Here is a tiny trained network, its code and every weight. The questions are about switching its units off for an input and a class, where a switched-off unit gives its printed mean instead of its output.

import numpy as np


def w(rows, s, z=0):
    codes = np.array(rows[::2]) - 128.0
    scale = np.full(codes.shape[1], s)
    scale[-1] = z or s
    return codes * scale


def norm(h):
    return h / np.sqrt((h * h).mean(-1, keepdims=True) + 1e-5)


def f(y):
    return y / 2 * (1 + np.tanh(0.7978845608 * (y + 0.044715 * y**3)))


def log_softmax(a):
    a = a - a.max(-1, keepdims=True)
    return a - np.log(np.exp(a).sum(-1, keepdims=True))


def net(x, mask):
    res = np.array(x, float).reshape(1, 6) / 4 @ E
    u = 0
    for l in range(3):
        y = f(norm(res) @ A[l][:, :-1].T + A[l][:, -1])
        res = res + np.where(mask[u : u + 3], y, B[l][:, -1]) @ B[l][:, :-1]
        u += 3
    return log_softmax(norm(res)[-1] @ U[:, :-1].T + U[:, -1])


A, B = {}, {}
E = w([
[127,123,129,124,122,127],'x0',
[106,170,99,209,142,174],'x1',
[131,136,145,126,141,125],'x2',
[126,131,128,135,137,127],'x3',
[83,60,193,107,124,154],'x4',
[145,217,99,30,105,253],'x5',
],0.0025)
A[0] = w([
[187,215,81,98,98,119,234],'0.n1',
[111,127,124,74,85,192,212],'0.n2',
[1,46,233,110,77,204,6],'0.n3',
],0.0041,0.0013)
B[0] = w([
[159,102,193,193,77,107,251],'0.n1',
[140,74,101,192,173,62,200],'0.n2',
[186,254,148,211,68,117,194],'0.n3',
],0.0052,0.0024)
A[1] = w([
[158,112,100,88,130,222,66],'1.n1',
[166,213,57,12,112,254,6],'1.n2',
[163,131,159,88,160,206,59],'1.n3',
],0.0047,0.0012)
B[1] = w([
[104,119,156,158,142,55,111],'1.n1',
[51,1,190,176,143,79,245],'1.n2',
[82,105,67,164,115,79,104],'1.n3',
],0.0056,0.0012)
A[2] = w([
[50,132,82,238,159,203,2],'2.n1',
[145,192,128,139,134,155,3],'2.n2',
[143,98,175,3,98,109,16],'2.n3',
],0.0052,0.0008)
B[2] = w([
[175,150,122,50,199,59,251],'2.n1',
[254,140,176,80,76,58,148],'2.n2',
[182,224,131,15,203,104,149],'2.n3',
],0.0052,0.0028)
U = w([
[4,12,166,183,186,22,95],'0',
[171,234,121,20,214,70,106],'1',
[199,169,154,135,107,111,224],'2',
[165,209,124,124,102,110,222],'3',
[156,167,99,131,124,98,82],'4',
[180,229,134,190,33,186,6],'5',
],0.0037,0.0011)

Each question gives the input, the list of numbers given to net, and the class t.
The units are the neurons (one row each of A and B). Each row of codes is followed by its name. A weight is (code - 128) times the scale printed after its matrix; where a second scale follows, it is the last column's (A, B and U).
mask holds one flag per neuron, layer by layer. A switched-off neuron (its flag False) gives its mean, the last column of its row in B, instead of its output. The means were averaged over made-up inputs and are rounded, as every weight is.
A unit's drop is (log p(t) with every unit on - log p(t) with that unit switched off) / (log p(t) with every unit on - log p(t) with every unit switched off).
The circuit of an input: a set's keep is (log p(t) with only the set's units on - log p(t) with every unit switched off) / (log p(t) with every unit on - log p(t) with every unit switched off). Starting from all 9 units, units are removed one at a time, each time the one whose removal leaves the highest keep (on an exact tie, the one counted first), for as long as the keep stays at least 0.8.
circuit, biggest first: the units of the circuit, biggest drop first
top k neurons: the k neurons with the biggest drops, biggest first
k most important neurons of layer l: the k neurons of layer l with the biggest drops, biggest first
drop of u: that unit's drop, to one decimal
input [5,4,5,-7,2,7], class 0: circuit, biggest first : [1.n2]
input [7,5,2,1,-7,8], class 0: top 2 neurons : [1.n2 0.n3]
input [-4,-3,2,-2,8,-2], class 5: circuit, biggest first : [0.n3 2.n1]
input [-8,8,-8,2,8,5], class 1: top 3 neurons : [2.n1 0.n1 0.n2]
input [-2,8,4,2,4,-6], class 1: circuit, biggest first : [2.n1 0.n1 1.n2]
input [-6,8,-3,-4,-3,0], class 1: top 2 neurons : [2.n1 0.n3]
input [-3,8,2,-1,4,-6], class 1: top 4 neurons : [2.n1 0.n1 1.n2 0.n2]
input [2,0,-3,1,5,-3], class 5: 2 most important neurons of layer 2 : [2.n1 2.n3]
input [-5,6,5,0,1,0], class 1: drop of 0.n1 : 0.1
input [3,-3,3,6,3,6], class 0: drop of 1.n2 : 0.1
input [-4,1,2,-3,3,6], class 0: drop of 1.n2 : 0.3
